The symbols move the elements like this.
β: luvo->gono, pera->dura, fike->luko, paba->suma, kiro->nunu, rapu->leze, muli->rusa, vamo->gifo, kolo->pigu, koru->viza, dusu->tepi, moru->malo, fami->pera, seme->voro, pezi->kolo, luko->safa, malo->radi, zofo->zabu, fese->mito, dile->feli, rigu->beri, nebo->fese, dosi->rigu, dulu->vamo, faka->demo, femu->debu, luna->vude, nunu->lamu, tilo->pemu, rapa->moru, golu->seme, debu->vofo, mifo->fani, duse->tuva, tiri->fasu, zavu->zite, defi->dusu, vude->nufu, dura->duro, zite->zofo, razu->nebo, deba->bipi, fugu->fasi, pemu->fugu, zedo->vuni, bepu->femu, reto->golu, luso->fami, gazu->posi, suma->suni, zine->luvo, bipi->duse, zabu->fifu, suni->tofa, ziti->zavi, safa->rabo, tofa->lona, nuna->defi, suru->dido, rabo->diza, tuva->rora, nivu->reto, mito->gado, fani->luna, gono->koru, pigu->muli, leze->nevo, fasu->kiro, zavi->rotu, feli->bape, moto->bepu, posi->rapu, dido->dosi, demo->ziti, radi->bipo, fivu->dulu, bape->zedo, tepi->lata, ridu->fivu, mebu->tilo
λ: luvo->zine, pera->fami, kiro->fasu, rusa->muli, lamu->nunu, rapu->posi, muli->pigu, vamo->dulu, beri->rigu, kolo->pezi, koru->gono, diza->rabo, dusu->defi, moru->rapa, fami->luso, seme->golu, luko->fike, malo->moru, zofo->zite, gado->mito, fese->nebo, rigu->dosi, nebo->razu, dosi->dido, dulu->fivu, vofo->debu, vuni->zedo, femu->bepu, luna->fani, bipo->radi, nunu->kiro, tilo->mebu, fifu->zabu, fasi->fugu, golu->reto, debu->femu, nufu->vude, duse->bipi, defi->nuna, vude->luna, dura->pera, voro->seme, zite->zavu, fugu->pemu, pemu->tilo, lona->tofa, zedo->bape, bepu->moto, reto->nivu, suma->paba, bipi->deba, zabu->zofo, lata->tepi, suni->suma, ziti->demo, safa->luko, tofa->suni, rabo->safa, tuva->duse, nevo->leze, mito->fese, gifo->vamo, fani->mifo, gono->luvo, pigu->kolo, leze->rapu, fasu->tiri, zavi->ziti, feli->dile, rora->tuva, rotu->zavi, posi->gazu, dido->suru, demo->faka, radi->malo, fivu->ridu, bape->feli, tepi->dusu, viza->koru, duro->dura
ξ: luvo->feli, pera->kiro, fike->mebu, paba->gazu, kiro->dulu, rusa->rora, lamu->gifo, rapu->gono, muli->tuva, vamo->debu, beri->gado, kolo->bipi, koru->zedo, diza->fasi, dusu->zofo, moru->luko, fami->fasu, seme->rigu, pezi->deba, luko->tilo, malo->safa, zofo->pigu, gado->rotu, fese->ziti, dile->paba, rigu->mito, nebo->demo, dosi->fese, dulu->femu, vofo->duro, faka->nivu, vuni->lona, femu->pera, luna->malo, bipo->diza, nunu->vamo, tilo->fani, rapa->fike, fifu->rusa, fasi->nufu, golu->dosi, debu->dura, mifo->rapa, nufu->bipo, duse->dusu, tiri->ridu, zavu->pezi, defi->zite, vude->radi, dura->nunu, voro->beri, zite->kolo, razu->faka, deba->nuna, fugu->vude, pemu->luna, lona->nevo, zedo->tofa, bepu->fami, reto->dido, luso->tiri, gazu->zine, suma->posi, zine->dile, bipi->defi, zabu->muli, lata->fifu, suni->rapu, ziti->golu, safa->pemu, tofa->leze, nuna->zavu, suru->razu, rabo->fugu, tuva->tepi, nevo->viza, nivu->suru, mito->zavi, gifo->vofo, fani->moru, gono->bape, pigu->duse, leze->koru, fasu->fivu, zavi->seme, feli->suma, rora->lata, rotu->voro, moto->luso, posi->luvo, dido->nebo, demo->reto, radi->rabo, fivu->bepu, bape->suni, tepi->zabu, ridu->moto, viza->vuni, duro->lamu, mebu->mifo
ε: luvo->fani, pera->rapu, fike->nuna, paba->fike, kiro->gono, rusa->voro, lamu->viza, rapu->pemu, muli->seme, vamo->zedo, kolo->reto, koru->vude, diza->lata, dusu->fese, moru->bipi, fami->posi, pezi->nivu, luko->defi, malo->duse, zofo->ziti, dile->rapa, dulu->bape, vofo->lona, vuni->bipo, femu->suni, luna->pigu, bipo->rora, nunu->koru, tilo->zite, rapa->deba, fifu->rotu, fasi->fifu, debu->tofa, mifo->pezi, nufu->rusa, duse->dosi, tiri->zine, zavu->faka, defi->nebo, vude->muli, dura->leze, zite->demo, deba->suru, fugu->zabu, pemu->zofo, lona->diza, zedo->radi, bepu->suma, luso->gazu, gazu->mebu, suma->luko, zine->mifo, bipi->dido, zabu->zavi, lata->gado, suni->safa, safa->dusu, tofa->rabo, nuna->razu, rabo->tepi, tuva->rigu, nevo->fasi, gifo->vuni, fani->kolo, gono->luna, pigu->golu, leze->fugu, fasu->luvo, feli->moru, rora->beri, moto->paba, posi->tilo, radi->tuva, fivu->feli, bape->malo, tepi->mito, ridu->dile, viza->nufu, duro->nevo, mebu->zavu
δ: luvo->fasu, fike->paba, paba->moto, rusa->nufu, rapu->pera, muli->vude, beri->rora, kolo->fani, koru->nunu, diza->lona, dusu->safa, moru->feli, seme->muli, pezi->mifo, luko->suma, malo->bape, zofo->pemu, gado->lata, fese->dusu, dile->ridu, rigu->tuva, nebo->defi, dosi->duse, faka->zavu, vuni->gifo, luna->gono, bipo->vuni, tilo->posi, rapa->dile, fifu->fasi, fasi->nevo, golu->pigu, mifo->zine, nufu->viza, duse->malo, zavu->mebu, defi->luko, vude->koru, voro->rusa, zite->tilo, razu->nuna, deba->rapa, fugu->leze, pemu->rapu, lona->vofo, zedo->vamo, reto->kolo, gazu->luso, suma->bepu, zine->tiri, bipi->moru, zabu->fugu, lata->diza, suni->femu, ziti->zofo, safa->suni, tofa->debu, nuna->fike, suru->deba, rabo->tofa, tuva->radi, nevo->duro, nivu->pezi, mito->tepi, fani->luvo, gono->kiro, pigu->luna, leze->dura, zavi->zabu, feli->fivu, rora->bipo, rotu->fifu, posi->fami, dido->bipi, demo->zite, radi->zedo, bape->dulu, tepi->rabo, viza->lamu, mebu->gazu
ρ: fike->ridu, rusa->nevo, muli->leze, beri->nufu, kolo->posi, diza->gifo, dusu->bape, moru->fasu, seme->fugu, pezi->gazu, luko->fivu, malo->kiro, zofo->suni, gado->bipo, fese->malo, rigu->vude, nebo->moru, dosi->luna, faka->fike, luna->pera, bipo->lamu, tilo->bepu, rapa->tiri, fifu->lona, fasi->vofo, golu->pemu, mifo->luso, nufu->duro, duse->gono, zavu->paba, defi->feli, vude->dura, voro->fasi, zite->suma, razu->rapa, deba->zine, fugu->debu, pemu->femu, reto->tilo, bipi->luvo, zabu->tofa, lata->vuni, ziti->safa, safa->dulu, nuna->dile, suru->mifo, rabo->vamo, tuva->koru, nivu->mebu, mito->radi, fani->fami, pigu->rapu, zavi->rabo, rora->viza, rotu->diza, dido->fani, demo->luko, radi->nunu, tepi->zedo, mebu->moto

The rows follow the links: the fewer symbols apart two elements are, the more alike their rows tend to be.

Each row is also shifted at random along 3 hidden directions that mean nothing.

Some elements, each with a row of numbers:
leze: 3 -53 188 78 37 92 -131 -22 -73 24 83 38 -90 -28 38 -78 109 25 -68 135 -45 68 51 -8 -93 -118 -18 -22 87 110 -19 50 -20 139 -17 36 -109 -5
zofo: -60 -6 -11 92 -15 -277 47 16 71 -14 24 43 -11 14 25 -19 -96 -77 27 -43 -19 -31 10 -82 13 98 14 194 8 -35 66 13 0 -159 -78 -67 -1 -41
lata: -84 30 26 -24 53 -43 79 77 16 79 21 41 66 35 98 -3 -93 28 -24 -55 -76 82 -4 -67 32 31 16 -5 -78 95 -53 23 57 -5 -44 -20 43 120
tuva: -169 59 -130 -84 126 9 -23 -18 64 102 -14 24 114 109 60 123 -163 82 -57 -196 -37 84 -109 -78 27 -20 33 -74 -40 52 -154 68 -13 15 -31 -45 80 63
bape: 211 25 -157 -152 159 150 -40 -134 64 34 -69 -14 167 13 65 140 -149 150 -29 -173 59 108 -146 23 27 -214 49 -25 70 41 -124 -6 -7 -9 -78 25 156 -12
pemu: 157 -26 121 126 -77 -180 25 18 -12 -43 79 44 -114 -58 -52 -88 9 -77 60 93 2 -39 58 -21 -28 85 -12 145 55 -20 88 -3 4 -84 -38 -2 -48 -91
fani: -210 -58 -92 48 41 63 -127 -97 50 -15 -13 -13 6 54 -8 32 75 14 -100 -30 90 -25 -32 19 -10 -83 -23 -39 79 -80 -34 29 -114 19 43 -11 -54 -27
bipo: -291 34 21 -62 -54 3 -1 107 -117 59 2 -7 -50 47 -55 17 14 -18 64 28 -88 -8 -5 4 -22 97 41 -159 -54 59 -41 53 41 154 113 -3 -22 -10
fivu: 66 29 104 -19 -224 20 33 53 -110 -96 -10 -43 -141 -129 -258 -38 99 -75 221 176 2 -137 35 123 -37 108 27 -55 5 -92 81 -51 35 31 111 36 -8 -174
fami: -49 -57 -25 0 53 2 -25 -84 42 -38 -20 -10 15 -65 67 -10 -11 5 -3 29 52 24 -4 33 -11 -156 -13 80 101 33 45 -46 -25 -45 -110 68 72 -69
mito: 58 54 88 47 79 139 -27 39 40 95 92 52 43 12 69 10 -36 62 -133 -63 -42 117 -15 -95 -2 -18 -34 -74 -49 45 -127 55 29 -20 44 -49 -45 189
mifo: 161 -42 -196 -30 82 35 -5 -62 73 -65 -107 -59 90 74 95 46 64 17 -120 -87 113 -34 7 46 30 -92 -31 34 6 -79 58 -49 -96 -23 -42 16 12 -2
gazu: 58 -39 63 54 -67 -6 55 0 -24 -93 -45 -23 -64 -84 -41 -76 124 -57 16 142 36 -51 83 77 -9 -23 -39 82 15 -43 136 -87 -7 -43 -20 48 -44 -37
nunu: -23 -54 -54 -74 29 -91 -54 -62 -45 3 -42 -3 -20 42 19 34 -27 -4 77 -6 6 5 -38 40 -24 -60 44 -9 79 65 17 -19 -18 100 -53 52 38 -167
duse: 3 62 20 -3 -47 70 -57 15 23 20 45 2 -15 19 -124 66 -25 19 18 -56 -9 -3 -62 -27 2 104 38 -104 -53 -96 -98 62 0 -13 131 -65 -26 42
dile: 172 14 -175 -128 18 53 103 -45 43 -68 -137 -64 113 -39 12 73 -59 40 56 -65 74 -22 -30 88 78 -76 14 27 -31 -53 49 -91 4 -62 -42 46 136 -39
faka: -152 7 63 120 -11 89 -44 21 39 -28 43 6 -19 -1 6 -69 130 -19 -151 50 44 3 78 -39 -2 10 -74 -26 -20 -60 -1 13 -52 -30 93 -10 -144 162
rapu: 123 -74 24 52 92 -21 -47 -99 45 -2 34 23 22 -41 94 -10 -43 28 -47 3 28 83 3 -12 -42 -152 -7 111 105 53 25 -18 -23 -30 -139 42 38 -52
femu: -9 11 79 -53 -11 33 7 -25 -15 -5 3 2 -2 -114 -15 -17 -80 49 92 42 -10 45 -33 14 -21 -114 28 10 46 79 -9 -45 43 -31 -78 45 112 -53
vuni: 127 16 -65 -135 46 42 32 26 -72 55 -48 -33 52 35 45 61 -49 46 47 -35 -43 38 -40 33 3 -26 33 -89 -18 104 -30 3 48 125 -25 52 88 -33
fugu: 228 -31 171 116 -2 -15 -61 32 -63 18 95 52 -83 -17 25 -104 87 -50 -51 113 -18 25 88 -35 -85 7 -32 12 47 61 33 41 0 60 12 -7 -99 7
duro: -116 -46 -2 -44 37 -128 15 4 -76 17 -15 35 -18 -14 62 -23 -11 -17 60 45 -44 39 38 19 -27 -66 17 55 40 154 61 -18 18 66 -108 72 55 -88
rotu: 101 3 -23 44 43 -148 66 59 7 33 27 39 39 103 105 -12 -49 -30 -64 -71 -52 7 40 -73 17 77 -31 88 -48 40 30 38 21 -27 -56 -33 -28 65
luna: -31 -25 -49 45 20 -42 -141 -98 -8 -15 33 18 -55 59 -48 29 39 -22 -25 -10 48 -54 -27 6 -42 20 26 -19 82 -43 -17 69 -79 44 48 -36 -95 -126
zedo: 242 44 15 -92 -107 -22 19 49 -105 0 -9 -32 -68 -5 -127 36 -44 -34 180 37 -65 -44 -39 67 -17 94 42 -68 -23 14 31 19 63 86 39 22 59 -137
lamu: 0 -53 -138 -101 94 -74 -6 -47 -42 30 -63 -21 38 75 98 33 -29 22 8 -51 2 18 -25 58 1 -109 34 17 49 116 23 8 -12 97 -98 48 69 -97
tepi: 245 65 121 27 -11 11 55 70 -6 54 74 35 17 -31 1 -24 -79 11 2 -16 -80 50 2 -54 0 80 -15 8 -51 25 -53 23 80 -35 -10 -27 16 97
luvo: -105 -49 -80 -2 28 43 -109 -99 39 -53 -25 -18 -8 -8 -20 32 75 20 -37 34 72 -29 -18 58 -41 -92 0 -34 81 -56 21 3 -88 37 2 35 -21 -104
kiro: 116 -38 -93 -52 6 -132 -27 -84 -18 -44 -54 -7 -25 1 -31 37 -32 -29 118 -3 30 -32 -39 64 9 -47 69 75 77 23 75 -25 -12 14 -82 29 79 -177
pezi: -170 -18 -94 35 -47 -57 0 -13 40 -51 -35 -40 18 59 -25 -3 99 -61 -44 -20 68 -100 48 17 29 53 -13 -8 -40 -102 73 -13 -73 -25 65 -22 -91 -5
pera: 200 -46 91 30 1 35 -75 -68 -30 -32 28 8 -40 -87 13 -42 49 26 8 104 20 49 22 41 -61 -136 -33 26 93 58 32 -27 -8 14 -68 62 -3 -73
mebu: 28 -25 18 63 -72 -97 84 26 10 -95 -34 -11 -43 -36 -9 -82 87 -81 14 105 53 -87 81 36 27 29 -44 129 -5 -76 144 -85 -5 -92 -27 -1 -28 -2
paba: 59 3 87 -16 -105 62 108 44 -20 -62 -50 -56 -15 -122 -58 -62 54 -6 71 106 17 -45 39 72 28 -17 -38 22 -29 -36 70 -90 54 -87 2 34 48 25
bepu: 23 -21 70 -36 15 167 5 -71 28 -35 -20 -33 44 -125 6 -20 -27 89 21 43 43 78 -20 55 -17 -183 -8 2 52 14 -21 -64 23 -36 -52 66 79 -3

The symbols that take the first to the second take the third to the fourth, perhaps in another order. What is the fourth?
Answer with the element's name.
85 -59 -47 -32 48 138 -108 -106 -24 -44 -52 -41 0 -26 8 13 84 32 -24 37 90 13 -23 79 -31 -166 -13 -28 98 -16 12 -28 -55 68 -8 41 -16 -71
to -97 6 118 6 0 260 -25 -52 12 -22 14 -28 11 -141 -1 -26 22 79 -41 73 28 98 1 32 -13 -153 -21 -56 70 5 -70 -44 10 -42 -16 34 33 67
as -57 41 -168 -64 39 43 61 -12 88 -8 -86 -59 111 30 11 63 -41 17 -22 -145 46 -29 -50 16 93 0 -6 -8 -69 -97 -16 -34 -16 -88 28 -20 56 59
to faka

-182 -1 25 -58 -62 121 -34 -45 -46 -44 -52 -32 -47 -94 -122 12 36 15 106 75 28 -30 -28 74 -24 -52 27 -77 41 -40 -7 -12 6 24 43 48 47 -94
to 41 -64 -102 -44 90 152 -67 -129 16 -50 -85 -57 82 -15 69 19 79 48 -77 4 78 26 11 90 1 -185 -25 -40 70 2 6 -23 -55 56 -44 74 13 -26
as -369 -16 -9 -73 132 2 -9 -35 -5 85 26 39 72 -33 98 35 -183 99 4 -65 -56 152 -73 -68 -23 -150 32 15 32 150 -119 3 55 16 -131 23 152 36
to bape

-44 -8 -51 60 -61 -33 11 28 25 -56 -6 -13 -24 53 -29 -8 113 -65 -43 7 40 -100 33 -2 35 132 -26 -14 -42 -123 49 -3 -63 -23 104 -57 -110 30
to -146 10 -29 84 -40 -74 -43 15 62 -21 16 12 -44 67 -61 11 57 -59 -47 -28 46 -87 8 -37 6 129 -1 1 -1 -119 11 52 -60 -44 93 -67 -118 -18
as 14 -14 161 130 -91 -131 -23 94 -53 19 106 72 -133 7 -23 -64 60 -70 -1 107 -62 -27 74 -59 -51 159 -24 45 -20 14 48 39 15 27 45 -51 -140 4
to fifu

-226 -58 -147 -73 139 -55 -48 -49 -36 64 -53 11 44 108 126 59 -39 24 -40 -44 -24 52 -39 -5 -22 -104 30 -45 56 134 -21 41 -38 153 -83 45 36 -69
to 17 -41 -34 -53 -22 -142 -36 -31 -81 -15 -21 -4 -66 22 -47 15 -19 -22 117 23 -6 -53 2 54 -54 4 36 7 68 63 55 3 0 109 -38 45 33 -201
as -21 64 -129 -38 -72 -108 86 21 63 -45 -53 -43 33 17 -104 67 -89 -23 93 -110 33 -71 -58 17 90 135 37 30 -69 -145 -18 -30 14 -126 48 -58 65 -29
to rapa

-185 28 225 25 -88 81 -21 2 -59 -6 63 20 -99 -162 -124 -53 -17 8 110 127 -38 36 -14 11 -51 -18 6 -38 28 24 -32 1 60 -22 31 18 22 -17
to -105 -49 176 96 63 45 -133 -17 -32 58 110 80 -60 6 98 -80 75 29 -123 94 -39 87 41 -69 -80 -88 -40 -36 72 110 -62 40 -45 99 -17 21 -105 53
as 224 -48 -53 5 1 171 -52 -64 -11 -70 -62 -72 16 -11 12 -21 143 8 -61 62 98 -47 37 104 -18 -90 -31 -42 36 -49 58 -49 -76 56 28 38 -71 -20
to moru

68 38 43 -30 -129 180 -37 -40 -50 -73 -23 -51 -70 -103 -160 2 82 9 99 96 38 -51 -14 88 -22 2 7 -96 10 -94 -3 -22 14 33 122 27 8 -56
to -177 6 -24 -106 -92 -131 42 39 -100 14 -29 1 -52 -20 -115 36 -71 -47 240 28 -45 -44 -34 55 -23 57 73 -25 7 54 20 -13 81 55 -16 37 113 -200
as -421 -53 72 115 64 81 -120 -101 76 -8 42 33 -18 -40 64 -43 61 45 -141 45 66 63 19 -57 -22 -147 -60 35 96 -9 -42 12 -69 -38 -24 -5 -62 65
to leze

386 32 -35 -107 33 135 24 41 -49 57 -24 -14 55 70 58 53 -21 63 -40 -41 -48 24 -4 27 13 8 29 -105 -50 59 -52 10 30 135 32 20 4 68
to 80 6 4 -100 -23 26 -3 1 -91 14 -30 0 -3 -33 -59 33 -31 23 134 18 -29 5 -34 46 -21 -36 50 -49 11 58 -23 3 43 87 -15 49 74 -101
as -45 1 104 138 -62 -43 -11 49 35 -59 52 24 -75 -14 -41 -58 62 -80 -50 58 34 -40 60 -47 -4 103 -44 55 -17 -84 32 21 -22 -99 65 -55 -129 67
to mebu

9 52 83 46 -12 0 57 23 62 30 67 34 12 -49 -42 4 -112 19 -9 -40 -22 47 -30 -68 18 54 -4 41 -45 -6 -65 16 44 -118 0 -61 44 99
to -172 15 198 34 -87 186 -32 -8 -17 -42 22 -15 -79 -167 -90 -55 58 39 40 149 11 31 8 44 -18 -73 -18 -62 45 -26 -29 -48 29 -30 51 26 13 54
as 184 68 39 36 -50 118 -54 36 36 16 63 4 -16 27 -91 16 15 11 -66 -18 1 -29 -25 -40 4 118 -8 -114 -46 -85 -100 63 -12 -1 135 -63 -102 105
to moru

-284 -30 42 39 65 -90 -18 49 -23 62 72 63 5 72 123 -43 -5 -16 -94 -3 -58 54 43 -80 -16 26 -6 -3 -20 108 13 69 5 67 -23 -18 -73 64
to -62 -25 -18 -20 -38 -144 -39 62 -106 19 4 5 -76 100 -3 15 67 -74 56 47 -49 -81 46 6 -41 112 15 -64 -24 52 45 73 -14 158 46 13 -77 -99
as 257 64 -167 -86 -98 -134 146 3 54 -67 -127 -55 54 -14 -120 89 -120 -45 191 -119 33 -124 -64 64 83 79 60 94 -68 -154 61 -95 57 -155 -20 -43 169 -117
to suma

156 29 -116 -124 81 37 1 -45 -3 67 -44 -12 83 36 44 115 -146 71 56 -129 -17 60 -94 28 17 -87 65 -50 13 90 -85 11 25 51 -85 26 135 -40
to -110 43 110 -9 -88 -151 98 108 -42 29 46 25 -56 -56 -81 -15 -97 -37 166 19 -109 9 -7 -26 5 144 38 39 -37 60 -6 -5 110 -25 -19 -24 76 -39
as -409 -45 1 8 -78 -142 61 1 -29 -73 -50 -19 -55 -77 -60 -61 38 -66 143 110 33 -71 44 57 -7 -2 1 108 33 -4 137 -93 8 -34 -56 55 53 -143
to zine

-210 49 39 -8 58 -20 22 -17 67 36 25 46 51 -60 17 35 -178 82 40 -72 -26 96 -87 -57 14 -68 30 67 7 53 -93 -21 58 -121 -89 -38 138 50
to 209 -21 -104 9 30 -80 -89 -80 27 -7 -9 5 -21 71 -32 69 -3 -30 12 -59 46 -58 -33 14 -13 13 20 30 42 -70 23 46 -70 13 -8 -25 -53 -141
as -161 -7 95 -44 51 135 -51 -35 -51 51 30 20 3 -85 53 -26 -27 101 -6 43 -41 131 -27 -7 -49 -162 2 -78 65 132 -79 4 39 70 -50 70 64 9
to nunu

12 -19 -100 5 -35 -199 -58 -43 23 -17 -8 24 -54 71 -62 62 -16 -68 74 -26 19 -73 -24 -18 -22 77 47 42 64 -61 39 36 -51 -24 -12 -21 -15 -191
to -143 54 -35 -81 -101 -99 24 15 -13 8 -10 13 -42 -9 -192 82 -91 -15 165 -41 -37 -60 -88 17 13 124 71 -73 -28 -85 -45 25 44 -32 71 -43 60 -133
as 43 56 -33 15 -13 76 1 10 68 -2 -4 -15 33 26 -57 59 -18 16 -45 -72 34 -33 -32 -16 41 84 -17 -53 -58 -122 -81 11 -18 -78 103 -55 -52 96
to nebo

-169 39 -128 -25 -76 -40 109 27 34 -38 -74 -36 26 20 -90 38 -9 -50 44 -76 26 -99 -17 23 68 121 10 -16 -88 -136 22 -28 8 -94 71 -33 34 9
to -271 8 -77 -91 -117 -20 83 19 -17 -58 -91 -55 5 -43 -127 31 6 -13 148 26 31 -84 -17 73 39 44 11 -34 -37 -70 49 -71 15 -50 39 39 67 -84
as 188 -3 -43 59 5 61 -82 -36 63 -48 -8 -28 -21 57 -43 13 104 -19 -121 -20 74 -67 30 5 -11 22 -33 -11 4 -144 6 23 -94 -32 79 -17 -119 7
to luvo

16 -67 26 41 58 -83 -38 -65 21 -14 11 40 -20 -49 69 -26 -54 -5 17 29 42 52 11 -25 -35 -113 -10 122 108 59 35 -20 -2 -39 -137 4 36 -99
to -35 -67 86 27 43 55 -115 -80 -17 -8 36 15 -57 -59 23 -39 43 30 -26 80 39 79 8 6 -66 -152 -19 34 107 70 13 -8 -11 38 -84 68 6 -70
as -447 35 -117 -22 103 -32 67 -24 105 35 -34 4 131 32 117 52 -118 36 -91 -148 45 53 -63 -77 68 -47 -36 62 -57 -30 -68 -19 11 -173 -29 -64 92 145
to nuna

88 -24 93 -33 24 236 -69 -69 15 -17 1 -27 19 -122 24 -30 36 105 -39 71 40 91 -29 70 -17 -205 -29 -32 50 43 -44 -46 -2 -14 -44 61 53 38
to -246 -57 -13 18 -30 29 -105 -76 -41 -40 -26 -11 -69 -40 -70 -1 89 -6 54 98 52 -40 -4 66 -42 -70 12 -45 93 -31 23 -7 -62 66 21 60 -26 -134
as 304 -37 13 -8 -68 -61 -69 3 -88 -15 -5 12 -95 33 -52 7 62 -56 73 74 -16 -53 15 30 -52 37 51 -22 50 30 55 16 -6 128 18 24 -69 -160
to tofa

